Below is a small trained network, with its code and all its weights. Each question gives an input and a class and asks what happens when units are switched off, that is, made to give their printed mean instead of their output.

import numpy as np


def w(rows, s, z=0):
    codes = np.array(rows[::2]) - 128.0
    scale = np.full(codes.shape[1], s)
    scale[-1] = z or s
    return codes * scale


def norm(h):
    return h / np.sqrt((h * h).mean(-1, keepdims=True) + 1e-5)


def f(y):
    return np.maximum(y, 0)


def log_softmax(a):
    a = a - a.max(-1, keepdims=True)
    return a - np.log(np.exp(a).sum(-1, keepdims=True))


def net(x, mask):
    res = np.array(x, float).reshape(1, 6) / 4 @ E
    u = 0
    for l in range(4):
        y = f(norm(res) @ A[l][:, :-1].T + A[l][:, -1])
        res = res + np.where(mask[u : u + 6], y, B[l][:, -1]) @ B[l][:, :-1]
        u += 6
    return log_softmax(norm(res)[-1] @ U[:, :-1].T + U[:, -1])


A, B = {}, {}
E = w([
[181,67,79,163,120,61],'x0',
[217,104,128,59,90,146],'x1',
[231,67,117,154,176,118],'x2',
[143,167,188,153,253,123],'x3',
[91,51,170,77,94,161],'x4',
[98,20,229,136,141,212],'x5',
],0.0076)
A[0] = w([
[131,66,176,136,209,111,231],'L0N0',
[100,115,142,108,69,124,85],'L0N1',
[68,164,133,108,147,90,120],'L0N2',
[167,115,150,169,117,86,69],'L0N3',
[94,89,129,247,95,113,183],'L0N4',
[133,97,86,141,150,133,6],'L0N5',
],0.012,0.0019)
B[0] = w([
[160,169,213,135,163,97,253],'L0N0',
[74,92,191,88,51,149,185],'L0N1',
[87,235,155,134,147,147,194],'L0N2',
[82,94,68,112,143,64,174],'L0N3',
[71,95,190,98,143,2,210],'L0N4',
[124,166,155,171,143,81,148],'L0N5',
],0.0076,0.0063)
A[1] = w([
[237,131,169,191,168,197,134],'L1N0',
[143,135,137,65,142,38,253],'L1N1',
[165,85,238,111,202,159,135],'L1N2',
[53,213,113,96,103,74,81],'L1N3',
[158,51,143,254,114,109,13],'L1N4',
[255,94,190,138,204,230,29],'L1N5',
],0.0074,0.0045)
B[1] = w([
[216,152,88,48,101,137,173],'L1N0',
[147,67,111,194,187,238,254],'L1N1',
[85,162,157,57,193,182,215],'L1N2',
[155,216,137,152,104,164,190],'L1N3',
[66,165,190,137,175,1,140],'L1N4',
[179,95,164,31,192,244,171],'L1N5',
],0.009,0.0079)
A[2] = w([
[156,88,119,26,174,120,3],'L2N0',
[151,141,138,113,36,90,62],'L2N1',
[84,105,102,91,91,133,101],'L2N2',
[203,112,44,165,142,77,33],'L2N3',
[96,112,130,121,79,102,89],'L2N4',
[254,80,103,212,173,37,137],'L2N5',
],0.01,0.0047)
B[2] = w([
[238,223,151,140,171,233,171],'L2N0',
[147,83,190,88,171,106,150],'L2N1',
[158,125,195,159,47,100,158],'L2N2',
[136,83,1,70,184,168,187],'L2N3',
[183,108,191,19,109,194,151],'L2N4',
[102,52,58,122,145,82,254],'L2N5',
],0.0093,0.0062)
A[3] = w([
[109,82,85,171,118,199,108],'L3N0',
[102,129,161,123,160,41,2],'L3N1',
[81,108,130,81,61,131,54],'L3N2',
[148,55,140,163,118,109,13],'L3N3',
[115,78,154,114,3,164,120],'L3N4',
[150,221,94,168,114,112,139],'L3N5',
],0.015,0.0036)
B[3] = w([
[131,153,135,65,138,60,173],'L3N0',
[73,171,166,159,104,118,163],'L3N1',
[174,113,118,72,107,65,196],'L3N2',
[101,184,163,209,141,126,167],'L3N3',
[188,147,154,65,21,18,254],'L3N4',
[52,105,86,219,9,233,216],'L3N5',
],0.011,0.0065)
U = w([
[89,97,161,157,152,88,2],'0',
[79,167,153,153,131,169,51],'1',
[97,138,155,80,143,179,57],'2',
[81,178,83,168,65,193,164],'3',
[151,76,8,92,164,108,103],'4',
[172,121,159,64,42,80,226],'5',
[192,118,158,66,170,205,87],'6',
],0.017,0.0031)

Each question gives the input, the list of numbers given to net, and the class t.
The units are the neurons (one row each of A and B). Each row of codes is followed by its name. A weight is (code - 128) times the scale printed after its matrix; where a second scale follows, it is the last column's (A, B and U).
mask holds one flag per neuron, layer by layer. A switched-off neuron (its flag False) gives its mean, the last column of its row in B, instead of its output. The means were averaged over made-up inputs and are rounded, as every weight is.
A unit's drop is (log p(t) with every unit on - log p(t) with that unit switched off) / (log p(t) with every unit on - log p(t) with every unit switched off).
The circuit of an input: a set's keep is (log p(t) with only the set's units on - log p(t) with every unit switched off) / (log p(t) with every unit on - log p(t) with every unit switched off). Starting from the 12 units with the biggest drops (on a tie, the unit counted first), units are removed one at a time, each time the one whose removal leaves the highest keep (on an exact tie, the one counted first), for as long as the keep stays at least 0.8.
circuit, biggest first: the units of the circuit, biggest drop first
most important unit: the unit with the biggest drop
top k neurons: the k neurons with the biggest drops, biggest first
top k neurons in layer l: the k neurons of layer l with the biggest drops, biggest first
drop when u is switched off: that unit's drop, to one decimal
input [6,-5,0,-6,-1,-2], class 4: circuit, biggest first	L3N4
input [-6,-6,-3,-1,2,3], class 5: circuit, biggest first	L1N1, L3N2
input [7,3,6,-1,-6,8], class 0: top 4 neurons	L0N3, L0N4, L1N4, L2N5
input [6,7,-7,7,0,-2], class 4: top 3 neurons	L1N1, L1N2, L0N1
input [0,-5,-2,-3,0,5], class 5: top 2 neurons	L0N1, L3N4
input [-5,1,-6,-4,-6,3], class 5: top 4 neurons	L0N1, L3N4, L0N0, L1N1
input [8,-8,5,5,8,-6], class 0: top 3 neurons in layer 0	L0N0, L0N4, L0N5
input [6,-6,3,-7,1,1], class 0: top 3 neurons in layer 1	L1N1, L1N4, L1N0
input [3,-2,7,0,-2,3], class 0: top 2 neurons	L0N4, L0N3
input [-1,1,8,-8,1,-2], class 4: top 2 neurons in layer 2	L2N3, L2N5
input [-4,2,2,-3,-7,-4], class 3: top 2 neurons	L3N5, L1N3
input [8,-7,-3,-3,-1,-8], class 3: drop when L1N1 is switched off	-0.1
input [8,8,-4,-5,-1,-7], class 4: drop when L2N3 is switched off	0.5
input [-5,2,-1,2,3,-2], class 3: drop when L0N2 is switched off	0.1
input [4,-3,0,-5,-4,0], class 4: most important unit	L1N2
input [-7,-3,-4,2,-3,2], class 3: drop when L3N5 is switched off	0.2
